Below are the code and all the weights of a small trained network. Each question names an input and a target symbol and asks about switching units off, where a switched-off unit gives its printed mean instead of its output.

import numpy as np


def w(rows, s, z=0):
    codes = np.array(rows[::2]) - 128.0
    scale = np.full(codes.shape[1], s)
    scale[-1] = z or s
    return codes * scale


def norm(h):
    return h / np.sqrt((h * h).mean(-1, keepdims=True) + 1e-5)


def f(y):
    return np.maximum(y, 0)


def softmax(a):
    e = np.exp(a - a.max(-1, keepdims=True))
    return e / e.sum(-1, keepdims=True)


def log_softmax(a):
    a = a - a.max(-1, keepdims=True)
    return a - np.log(np.exp(a).sum(-1, keepdims=True))


def net(x, mask):
    ids = ['ΔΘΛΣΩαβζημξπτ'.index(c) for c in x.split()]
    T = len(ids)
    res = E[ids] + P[:T]
    u = 0
    for l in range(2):
        q, k, v = (norm(res) @ M[l].T for M in (Q, K, V))
        z = softmax(np.where(np.tri(T) > 0, q @ k.T / 2**0.5, -1e9)) @ v
        res = res + np.where(mask[u], z, O[l][:, -1]) @ O[l][:, :-1]
        u += 1
        y = f(norm(res) @ A[l][:, :-1].T + A[l][:, -1])
        res = res + np.where(mask[u : u + 4], y, B[l][:, -1]) @ B[l][:, :-1]
        u += 4
    return log_softmax(norm(res)[-1] @ U[:, :-1].T + U[:, -1])


Q, K, V, O, A, B = {}, {}, {}, {}, {}, {}
E = w([
[243,79,164,7,208],'Δ',
[86,117,52,188,124],'Θ',
[96,74,133,119,122],'Λ',
[126,120,161,95,134],'Σ',
[194,121,109,115,45],'Ω',
[116,96,163,92,117],'α',
[172,159,181,172,219],'β',
[162,64,207,142,57],'ζ',
[132,120,193,86,118],'η',
[231,80,77,234,95],'μ',
[212,87,136,145,108],'ξ',
[140,102,180,110,136],'π',
[71,156,180,156,83],'τ',
],0.017)
P = w([
[254,91,126,69,164],'0',
[235,95,132,69,154],'1',
[231,99,130,72,147],'2',
[214,101,135,80,143],'3',
[213,108,135,84,134],'4',
[194,104,136,90,131],'5',
[185,110,134,95,128],'6',
[176,113,138,100,122],'7',
[161,115,141,101,121],'8',
[149,119,141,107,119],'9',
[136,121,145,107,116],'10',
[130,124,142,110,111],'11',
[136,122,142,106,110],'12',
],0.007)
Q[0] = w([
[8,119,158,72,157],'L0H1',
[183,135,59,180,94],'L0H1',
],0.013)
K[0] = w([
[6,118,194,154,134],'L0H1',
[247,105,5,128,147],'L0H1',
],0.011)
V[0] = w([
[180,163,2,70,175],'L0H1',
[232,60,9,34,242],'L0H1',
],0.0029)
O[0] = w([
[4,95,193,245,133,41],'L0H1',
[1,139,102,38,151,255],'L0H1',
],0.0062,0.0012)
A[0] = w([
[189,109,179,131,169,251],'L0N1',
[77,55,186,91,221,109],'L0N2',
[158,17,80,147,169,67],'L0N3',
[115,78,1,113,122,135],'L0N4',
],0.0076,0.0027)
B[0] = w([
[69,185,94,98,254,254],'L0N1',
[203,165,101,118,167,193],'L0N2',
[193,194,208,49,182,162],'L0N3',
[22,110,122,157,152,152],'L0N4',
],0.0075,0.0087)
Q[1] = w([
[36,136,51,178,126],'L1H1',
[158,125,152,8,90],'L1H1',
],0.018)
K[1] = w([
[119,116,43,44,255],'L1H1',
[109,143,196,70,19],'L1H1',
],0.011)
V[1] = w([
[114,255,92,156,231],'L1H1',
[150,183,68,112,28],'L1H1',
],0.007)
O[1] = w([
[69,220,40,180,60,254],'L1H1',
[225,230,46,1,231,88],'L1H1',
],0.0059,0.0029)
A[1] = w([
[195,24,12,107,71,120],'L1N1',
[203,165,89,46,113,252],'L1N2',
[253,110,190,115,225,133],'L1N3',
[240,94,139,231,64,204],'L1N4',
],0.0063,0.0026)
B[1] = w([
[11,77,147,98,92,143],'L1N1',
[158,105,102,152,86,222],'L1N2',
[98,133,140,169,101,254],'L1N3',
[166,95,89,99,196,159],'L1N4',
],0.013,0.0081)
U = w([
[139,44,43,180,172,100],'Δ',
[120,129,117,129,117,79],'Θ',
[28,104,110,50,160,131],'Λ',
[78,193,3,48,123,43],'Σ',
[197,144,135,27,195,32],'Ω',
[105,67,70,74,38,253],'α',
[15,113,72,172,72,229],'β',
[129,59,237,162,129,145],'ζ',
[83,201,181,81,60,195],'η',
[117,127,115,129,118,84],'μ',
[125,111,160,248,63,87],'ξ',
[94,213,145,176,203,146],'π',
[216,189,80,186,64,94],'τ',
],0.015,0.0043)

Each question gives the input, a string of symbols that net reads in full, and the target symbol t.
The units are the heads (2 rows each of Q, K, V and O) and the neurons (one row each of A and B). Each row of codes is followed by its name. A weight is (code - 128) times the scale printed after its matrix; where a second scale follows, it is the last column's (O, A, B and U).
mask holds one flag per unit, layer by layer, with each layer's heads first. A switched-off unit (its flag False) gives its mean, the last column of its rows in O or B, instead of its output. The means were averaged over made-up inputs and are rounded, as every weight is.
A unit's drop is (log p(t) with every unit on - log p(t) with that unit switched off) / (log p(t) with every unit on - log p(t) with every unit switched off).
The circuit of an input: a set's keep is (log p(t) with only the set's units on - log p(t) with every unit switched off) / (log p(t) with every unit on - log p(t) with every unit switched off). Starting from all 10 units, units are removed one at a time, each time the one whose removal leaves the highest keep (on an exact tie, the one counted first), for as long as the keep stays at least 0.8.
units of the circuit, in order: the units of the circuit, biggest drop first
unit that matters most: the unit with the biggest drop
top k neurons: the k neurons with the biggest drops, biggest first
top k neurons in layer l: the k neurons of layer l with the biggest drops, biggest first
drop of u: that unit's drop, to one decimal
input Δ μ α β Σ, target Σ: unit that matters most : L0N2
input Σ ζ η α Ω β μ Ω ξ α, target Ω: units of the circuit, in order : (L1H1; L0N1)
input Ω Θ β Δ β μ Θ η α α, target Ω: units of the circuit, in order : (L1H1; L0N1; L0N2)
input Λ Ω η π Σ α Ω Ω η, target Ω: units of the circuit, in order : (L1H1; L0N1)
input μ τ β Ω α τ μ Θ β ξ Ω, target α: top 2 neurons : (L0N1; L1N1)
input Δ β Δ ξ β π η α Λ Ω η α π, target Ω: units of the circuit, in order : (L1H1; L0N1)
input Ω β Θ, target β: top 2 neurons : (L0N1; L0N4)
input η η τ β Ω Θ β ξ β Λ π, target Ω: units of the circuit, in order : (L0N1; L0H1)
input η β α, target α: top 2 neurons : (L0N2; L0N1)
input η Σ β μ μ β α η η Δ Λ Θ ξ, target ξ: top 2 neurons : (L1N3; L0N2)
input β Ω β η β Δ β α α ξ, target Ω: units of the circuit, in order : (L0N1; L1H1)
input α μ Δ η β β β β Σ, target Σ: top 2 neurons in layer 1 : (L1N3; L1N4)
input π η Δ Σ η β Ω, target α: top 3 neurons : (L1N1; L0N1; L1N2)
input μ μ Ω Λ η τ μ ξ η β μ Σ, target τ: units of the circuit, in order : (L0H1)
input Ω Σ π α η β β μ β β β μ, target Δ: top 4 neurons : (L1N4; L0N3; L0N1; L1N3)
input α β α α, target α: top 2 neurons : (L0N1; L0N2)
input π η Θ, target β: drop of L1H1 : 0.2
input μ Θ Σ η, target η: drop of L1H1 : 0.5
input τ Δ ζ ξ Λ, target ζ: drop of L0N2 : 0.0
input β β β μ Σ π β ζ μ Σ, target ζ: unit that matters most : L1H1
input Θ π β ξ μ Λ η, target η: top 2 neurons in layer 1 : (L1N4; L1N3)
